137; 307; 187; 378; -115; -32; 130
232; 100; 103; -58; -8; -252; -268
20; -70; 244; -52; -276; 124; 48
301; 272; -230; -35; 553; -584; -269
302; 146; 23; -166; 111; -448; -269
-306; -343; -201; -179; 45; 279; 299
200; 405; 266; 420; -242; -55; -54
-160; -152; -137; -45; 76; 130; 142
|
137; 232; 20; 301; 302; -306; 200; -160
307; 100; -70; 272; 146; -343; 405; -152
187; 103; 244; -230; 23; -201; 266; -137
378; -58; -52; -35; -166; -179; 420; -45
-115; -8; -276; 553; 111; 45; -242; 76
-32; -252; 124; -584; -448; 279; -55; 130
130; -268; 48; -269; -269; 299; -54; 142

-176; -325; 261; -663; -175; -196
-12; 176; -198; 83; -32; -69
-380; -197; 289; -233; 44; 272
-43; 164; -131; 102; -16; -50
-378; -200; 281; -236; 31; 251
|
-176; -12; -380; -43; -378
-325; 176; -197; 164; -200
261; -198; 289; -131; 281
-663; 83; -233; 102; -236
-175; -32; 44; -16; 31
-196; -69; 272; -50; 251

-56; -52; -89; -136; -369; -210; 54
39; 278; -233; -45; 5; 606; -363
|
-56; 39
-52; 278
-89; -233
-136; -45
-369; 5
-210; 606
54; -363

-416; -607; -95; -5; 331
-41; -53; -33; -49; -49
-297; -13; 130; 76; -55
-30; -534; -327; -258; 281
-105; -106; -85; -46; -57
-145; -158; -146; -28; -62
|
-416; -41; -297; -30; -105; -145
-607; -53; -13; -534; -106; -158
-95; -33; 130; -327; -85; -146
-5; -49; 76; -258; -46; -28
331; -49; -55; 281; -57; -62

-135; 139
-180; -205
-89; 663
-164; -425
499; 668
136; 379
-89; -643
|
-135; -180; -89; -164; 499; 136; -89
139; -205; 663; -425; 668; 379; -643

-194; -414; 197; 218; 210; 194; -51; -216; -20; -300; -7
-78; 9; 261; 260; -56; -182; -268; 206; 174; 52; 27
42; 124; -364; -345; -112; 229; -45; -279; -159; 27; 281
7; 43; -41; -29; -46; 243; -674; -535; 248; 27; 275
|
-194; -78; 42; 7
-414; 9; 124; 43
197; 261; -364; -41
218; 260; -345; -29
210; -56; -112; -46
194; -182; 229; 243
-51; -268; -45; -674
-216; 206; -279; -535
-20; 174; -159; 248
-300; 52; 27; 27
-7; 27; 281; 275

-248; 310; 95; 296; -409; -9; -439
188; -40; 559; 1; -161; 93; -183
118; 34; -216; -349; -29; 119; 342
360; 243; -287; 229; -16; -55; 232
269; -9; -677; 713; -125; 154; 739
|
-248; 188; 118; 360; 269
310; -40; 34; 243; -9
95; 559; -216; -287; -677
296; 1; -349; 229; 713
-409; -161; -29; -16; -125
-9; 93; 119; -55; 154
-439; -183; 342; 232; 739

297; -19; -104; -403; 462; 18; -132; -142; -753; 433; -609; 236; 116; 222
100; -121; 127; -161; -311; 306; -563; -534; -289; 118; -471; 293; 186; 144
|
297; 100
-19; -121
-104; 127
-403; -161
462; -311
18; 306
-132; -563
-142; -534
-753; -289
433; 118
-609; -471
236; 293
116; 186
222; 144
---
581; -206; -546; -187
38; -308; 525; -725
|
581; -206
38; -308

-271; 159; -117
123; 668; 560
-42; -727; -460
|
-271; 159
123; 668

10; 377; -577; 295; -74
-10; 338; -577; 266; -127
-168; 65; -577; 380; 236
|
10; 377
-10; 338

-112; 736; -532; 108; 663
-571; -686; -715; 650; 564
-764; -704; 717; -744; -628
-757; -406; -711; -310; 567
|
-112; 736
-571; -686

35; 95; -741; -58; -404
-252; 484; 135; -161; -238
|
35; 95
-252; 484

-236; 202
-38; -381
-780; -83
-184; 188
-137; 166
|
-236; 202
-38; -381

-48; -88; -365; -450
11; 373; -93; 774
65; 159; -202; -355
|
-48; -88
11; 373

161; -773; -66; 217
79; 197; -44; -260
112; -45; 65; -174
713; -292; 23; -478
|
161; -773
79; 197
---
-114; -336; 458
-142; 315; 404
224; -670; -711
-455; -294; -201
|
-336; 458
315; 404

327; 593; -302
685; 334; 1
-71; 741; -590
-497; 245; -244
|
593; -302
334; 1

-745; -76; 403
-392; 240; 122
|
-76; 403
240; 122

709; 108; -763; -342
241; 416; -436; 501
|
108; -763
416; -436

92; 53; -180; 18; -211
45; 396; -222; -389; 299
-424; -175; -380; 245; 77
-232; 52; -494; -155; 645
-336; -167; -268; 145; 72
|
53; -180
396; -222

-519; 539; -8
236; -766; -340
|
539; -8
-766; -340

371; -637; 465
366; -657; 492
196; -644; 619
330; -667; 530
370; -653; 478
|
-637; 465
-657; 492

740; 392; -143; -74; -18
749; -112; -495; -110; -221
|
392; -143
-112; -495
---
-50; 8; -126; -166
-558; 122; 487; 715
-259; -195; 1; -478
-129; 32; -69; -82
-430; -176; 255; -173
66; -59; 75; 194
295; 161; -479; -138
83; 214; -188; 504
411; 179; -246; 117
339; 36; -225; -134
|
-134; -225; 36; 339
117; -246; 179; 411
504; -188; 214; 83
-138; -479; 161; 295
194; 75; -59; 66
-173; 255; -176; -430
-82; -69; 32; -129
-478; 1; -195; -259
715; 487; 122; -558
-166; -126; 8; -50

-553; -171; -59; -98; -129; 165; -70; -75; -703; -139
-277; 356; 151; 9; 206; 678; 227; -6; -491; -11
-244; 288; -140; 158; 129; 289; 130; -30; -696; 25
|
25; -696; -30; 130; 289; 129; 158; -140; 288; -244
-11; -491; -6; 227; 678; 206; 9; 151; 356; -277
-139; -703; -75; -70; 165; -129; -98; -59; -171; -553

165; 320; -249; 147; 99; -485; -93; -145; 76; -440; 2; -27
165; 320; 39; 147; 91; -354; -150; -382; 711; -440; -271; 149
165; 192; 39; -231; 91; -354; -93; -343; -72; -440; -152; 92
165; 529; 85; 147; 91; -354; -93; -411; 76; -440; -152; 92
165; 320; 787; 147; -19; -318; -61; -382; 76; -440; -152; 139
282; 267; 39; -356; 91; -354; -231; -454; 76; -440; -152; 318
|
318; -152; -440; 76; -454; -231; -354; 91; -356; 39; 267; 282
139; -152; -440; 76; -382; -61; -318; -19; 147; 787; 320; 165
92; -152; -440; 76; -411; -93; -354; 91; 147; 85; 529; 165
92; -152; -440; -72; -343; -93; -354; 91; -231; 39; 192; 165
149; -271; -440; 711; -382; -150; -354; 91; 147; 39; 320; 165
-27; 2; -440; 76; -145; -93; -485; 99; 147; -249; 320; 165

13; -15; -9; 4; 0; -30; -16; 13; 10; -4; 4; -11; -3; 4; 17; 2
-313; -53; -66; -103; -57; 311; -13; 414; -74; -59; -111; 422; -66; 403; 338; -50
7; 1; -5; -6; 3; -29; -23; 3; 0; -12; -9; -4; 2; -3; 18; 9
336; 35; 51; 87; 39; -328; -1; -374; 63; 42; 104; -420; 38; -371; -333; 42
226; 554; 398; -346; 536; 255; -365; -138; -351; -350; -385; 126; 565; -124; -433; 523
|
523; -433; -124; 565; 126; -385; -350; -351; -138; -365; 255; 536; -346; 398; 554; 226
42; -333; -371; 38; -420; 104; 42; 63; -374; -1; -328; 39; 87; 51; 35; 336
9; 18; -3; 2; -4; -9; -12; 0; 3; -23; -29; 3; -6; -5; 1; 7
-50; 338; 403; -66; 422; -111; -59; -74; 414; -13; 311; -57; -103; -66; -53; -313
2; 17; 4; -3; -11; 4; -4; 10; 13; -16; -30; 0; 4; -9; -15; 13

-539; 20
-138; 280
-404; 120
-670; -10
246; -185
-514; 85
-216; -216
328; -23
18; -334
224; -122
229; -100
|
-100; 229
-122; 224
-334; 18
-23; 328
-216; -216
85; -514
-185; 246
-10; -670
120; -404
280; -138
20; -539

21; -3; 149; -66; -351; 228; 84; -7; -181; -197; -599; 24; -117
6; -252; -108; 15; 122; -77; -238; -360; -4; 747; 768; 147; 206
|
206; 147; 768; 747; -4; -360; -238; -77; 122; 15; -108; -252; 6
-117; 24; -599; -197; -181; -7; 84; 228; -351; -66; 149; -3; 21
